[[-2.22 -3.55  0.70  0.20  0.25 -0.08 -0.03 -4.27  0.97 -3.21  0.96 -0.15
  -2.37  1.24 -0.69]
 [-2.34 -4.14  0.58  0.23  0.22  0.09 -0.02 -5.36  0.69 -4.36  0.89  0.25
  -1.05  1.14 -0.20]
 [-1.99 -3.81  0.33  0.29  0.14  0.39  0.05 -5.20  0.33 -4.47  0.77  0.63
   0.55  0.90  0.39]
 [-0.51  0.08  0.25  0.37  0.10  0.53  0.31  0.73  0.75  1.04  1.02 -0.18
  -1.50  0.94 -0.35]
 [ 0.23 -1.22  0.12 -1.13 -0.02 -2.28 -1.04 -2.30 -0.75 -2.23 -2.22 -0.78
  -1.24 -1.66 -0.98]
 [-0.60 -0.90  0.13  0.18  0.05  0.27  0.10 -1.10  0.24 -0.86  0.45  0.15
  -0.10  0.45  0.06]
 [-1.14 -1.76  0.38  0.10  0.13 -0.05 -0.01 -2.07  0.54 -1.52  0.52 -0.12
  -1.39  0.66 -0.42]
 [-0.75 -1.16  0.20  0.14  0.08  0.14  0.05 -1.39  0.32 -1.06  0.44  0.05
  -0.52  0.49 -0.10]
 [-0.35 -0.95 -0.13  0.18 -0.03  0.48  0.12 -1.58 -0.23 -1.60  0.20  0.62
   1.81  0.12  0.74]
 [-1.02 -1.43  0.35  0.15  0.13  0.06  0.05 -1.57  0.57 -1.06  0.61 -0.12
  -1.37  0.71 -0.39]
 [-0.82 -1.10  0.27  0.17  0.10  0.14  0.08 -1.18  0.47 -0.78  0.56 -0.06
  -1.01  0.62 -0.26]]
The entry just left of the smallest entry: -0.02
The largest entry is 1.81
The entry just left of the largest entry is 0.62
The first entry in reading order?
Answer: -2.22
The minimum is -5.36
The 3rd largest entry: 1.14
The entry just right of the centre entry is 0.24
The entry just right of -1.66 is -0.98
The entry just left of the centre entry is 0.10
The entry just left of -1.58: 0.12
The entry just left of -0.69 is 1.24
The entry just left of 0.53: 0.10
The entry just right of -2.07: 0.54
The entry just left of 0.55 is 0.63
The 2nd smallest entry: -5.20
The third smallest entry?
Answer: -4.47
The entry just right of 0.56?
Answer: -0.06
The entry just right of 0.90 is 0.39
The entry just right of -5.20 -> 0.33

[[ 1.53  0.84 -1.38 -1.05  0.86  0.86 -2.00 -3.68 -1.72 -0.01  0.00]
 [-1.53  0.24 -2.03 -1.22 -1.37 -0.63  0.98 -0.19 -0.87 -2.17 -1.08]
 [-0.10 -0.72 -1.00  0.71 -1.81  5.62  0.80 -0.64  0.90  0.11 -2.37]
 [-0.48  4.04  1.02 -3.23 -0.91 -0.88 -3.46 -0.30 -0.59  2.38 -0.31]
 [ 1.92  0.25 -0.93 -1.32  1.19  0.58  0.14 -3.73 -1.56 -0.34 -1.55]
 [ 4.04 -3.96 -0.43  3.43  1.10 -0.73  0.28 -0.33  1.16 -2.93 -1.80]
 [-1.96  1.67 -0.33  1.29  2.03  1.79 -0.18  1.86 -0.74  0.28  0.66]
 [-1.84  0.49  0.45  2.12 -1.33  0.74 -2.24  0.00  1.36  1.14  1.37]
 [ 2.11  1.93  2.02 -0.56  1.34  0.90  0.21  3.27  1.89 -0.06  0.04]
 [ 0.22  0.46  1.91  0.83 -0.75 -1.05 -1.19 -1.77  1.78  4.01  3.03]]
Counting starts at 0.
What is the entry just right of 0.74? -2.24
What is the entry directly above -1.33? 2.03
What is the entry at row 0, column 2? -1.38
The bottom-left entry: 0.22
The top entry of the column that holds the largest entry is 0.86
The entry in row 0 and column 1: 0.84
The entry in the top-right corner is 0.00
The entry just right of -3.73: -1.56
The bottom entry of the column that holds the smallest entry is 0.46
The entry in row 1 and column 1 -> 0.24
What is the entry at row 0, column 0? 1.53
What is the entry just right of -0.87? -2.17
The entry directly below 0.24 -> -0.72
What is the entry just left of 1.93? 2.11
What is the entry directly above the largest entry? -0.63
The minimum: -3.96
What is the entry at row 2, column 0? -0.10
The entry just right of -0.75: -1.05
The entry directly below the largest entry is -0.88
What is the bottom-right entry? 3.03
The entry just left of -1.33: 2.12
What is the entry just right of 0.11? -2.37
The entry just left of the largest entry -> -1.81
What is the entry in row 1 and column 0? -1.53
The entry just right of -1.38 -> -1.05
The entry just left of the smallest entry is 4.04
The entry directly below -0.19 is -0.64
What is the entry just right of the largest entry? 0.80
What is the entry just right of -0.43? 3.43
The entry in row 2 and column 2: -1.00

Read these off the table that follows. Indices start at 0.
1) Give the top-right entry.
2) Give the entry just right of -2.10.
3) Give the maximum.
4) Give the entry directly below -0.35.
5) Give the top-left entry.
6) Give the entry directly below -2.52.
7) Give the entry in row 1 and column 0.
8) Give the entry directly below -2.56.
[[-0.06 -0.27 -1.02 -0.41  0.28  1.81  2.37  1.39]
 [ 4.75  0.93 -2.04 -4.81 -2.57  0.86  2.91  2.68]
 [ 0.10 -1.19 -2.38 -0.58  0.76  1.77  1.76  0.84]
 [ 0.77  0.53 -0.18 -0.48 -1.69 -1.35  0.13  1.68]
 [ 3.05  2.56 -0.05 -1.25 -2.56 -1.58  0.57  1.73]
 [ 0.05  3.61  4.87  0.97 -2.31 -3.49 -2.52  0.76]
 [ 0.14  1.13  0.70  0.26 -0.25 -1.36 -1.69 -1.26]
 [-2.10  0.62  3.08  3.06  0.68 -2.14 -2.49 -1.49]
 [-2.39 -0.38 -0.02  1.15  1.75  0.95 -0.35 -1.23]
 [-2.14 -4.97 -2.24  0.33  2.74  2.71  0.57 -1.79]]
1) 1.39
2) 0.62
3) 4.87
4) 0.57
5) -0.06
6) -1.69
7) 4.75
8) -2.31

x = [-1.45  4.82 -2.03 -0.57 -0.93 -4.68 -0.72 -0.67 -3.70 -0.85]
The 2nd smallest entry?
Answer: -3.70
The third entry from the right is -0.67
The 1st entry from the left?
Answer: -1.45
The entry just left of -4.68?
Answer: -0.93
The first entry from the right?
Answer: -0.85
The fourth-last entry?
Answer: -0.72
The entry just left of -2.03 is 4.82
The 5th-last entry?
Answer: -4.68

Questions about the array below. Rows and columns are numbered from 0.
1) What is the bottom-left entry?
2) What is the entry at row 0, column 0?
3) What is the largest entry?
4) What is the entry in the top-right corner?
5) What is the entry just left of the smallest entry?
6) What is the entry at row 2, column 0?
7) What is the entry directly above the largest entry?
8) What is the top entry of the column that holds the smallest entry?
[[-243 -243 -695   86 -150  -34 -156]
 [-231 -229 -688  104 -132  -17 -139]
 [-242 -242 -710   95 -150  -29 -155]
 [-493 -507  493 -892 -343 -655 -403]
 [-495 -508  425 -882 -370 -659 -423]
 [-224 -230 -770  202  -91   54 -101]
 [-489 -503  502 -888 -334 -650 -396]
 [-503 -515  426 -902 -386 -677 -438]
 [-229 -233 -710  150 -104   20 -115]
 [-492 -505  461 -887 -355 -657 -412]
 [-498 -511  445 -895 -370 -667 -425]
 [-220 -219 -772  167 -124   21 -127]
 [-233 -234 -689  114 -124   -8 -132]
 [-241 -239 -683   82 -148  -35 -154]]
1) -241
2) -243
3) 502
4) -156
5) 426
6) -242
7) -770
8) 86

M =
[[ 69  89 136 165  38 218 208 164 167 163]
 [125 130 188 116 208  43 186 169 140 192]
 [121 122 161 189  93 199  79  58 132 167]
 [153 137 151 107 187 159 105 141 141 135]
 [135 134 138 212  99 182 118 118 141 152]
 [120 109 158 120 139 142 155 167  97 171]
 [ 96 190 189 110 185  75 110  98 100 218]]
Rows and columns are numbered from 0.
Give the entry just right of the smallest entry.
A: 218
The entry in the top-right corner: 163
The entry in row 0 and column 1 is 89
The bottom-right entry is 218
Give the entry at row 0, column 0.
A: 69
The entry at row 2, column 1 is 122
The entry at row 1, column 0: 125
The entry in row 0 and column 2 -> 136
Give the top entry of the column that holds the smallest entry.
A: 38
The entry in row 2 and column 0: 121
Give the entry in the bottom-left corner.
A: 96
The entry directly below 155 -> 110
Give the entry directly above 190.
A: 109
Give the entry just left of 188.
A: 130
The entry just left of 138 -> 134
Give the entry just right of 140.
A: 192
The entry directly below 158: 189
The entry just left of 93 -> 189
Give the entry in row 2 and column 2.
A: 161
The entry directly below the smallest entry is 208

Questions about the row below.
1) Report the largest entry.
2) Report the minimum.
[-597  -45 -377 -247  856]
1) 856
2) -597
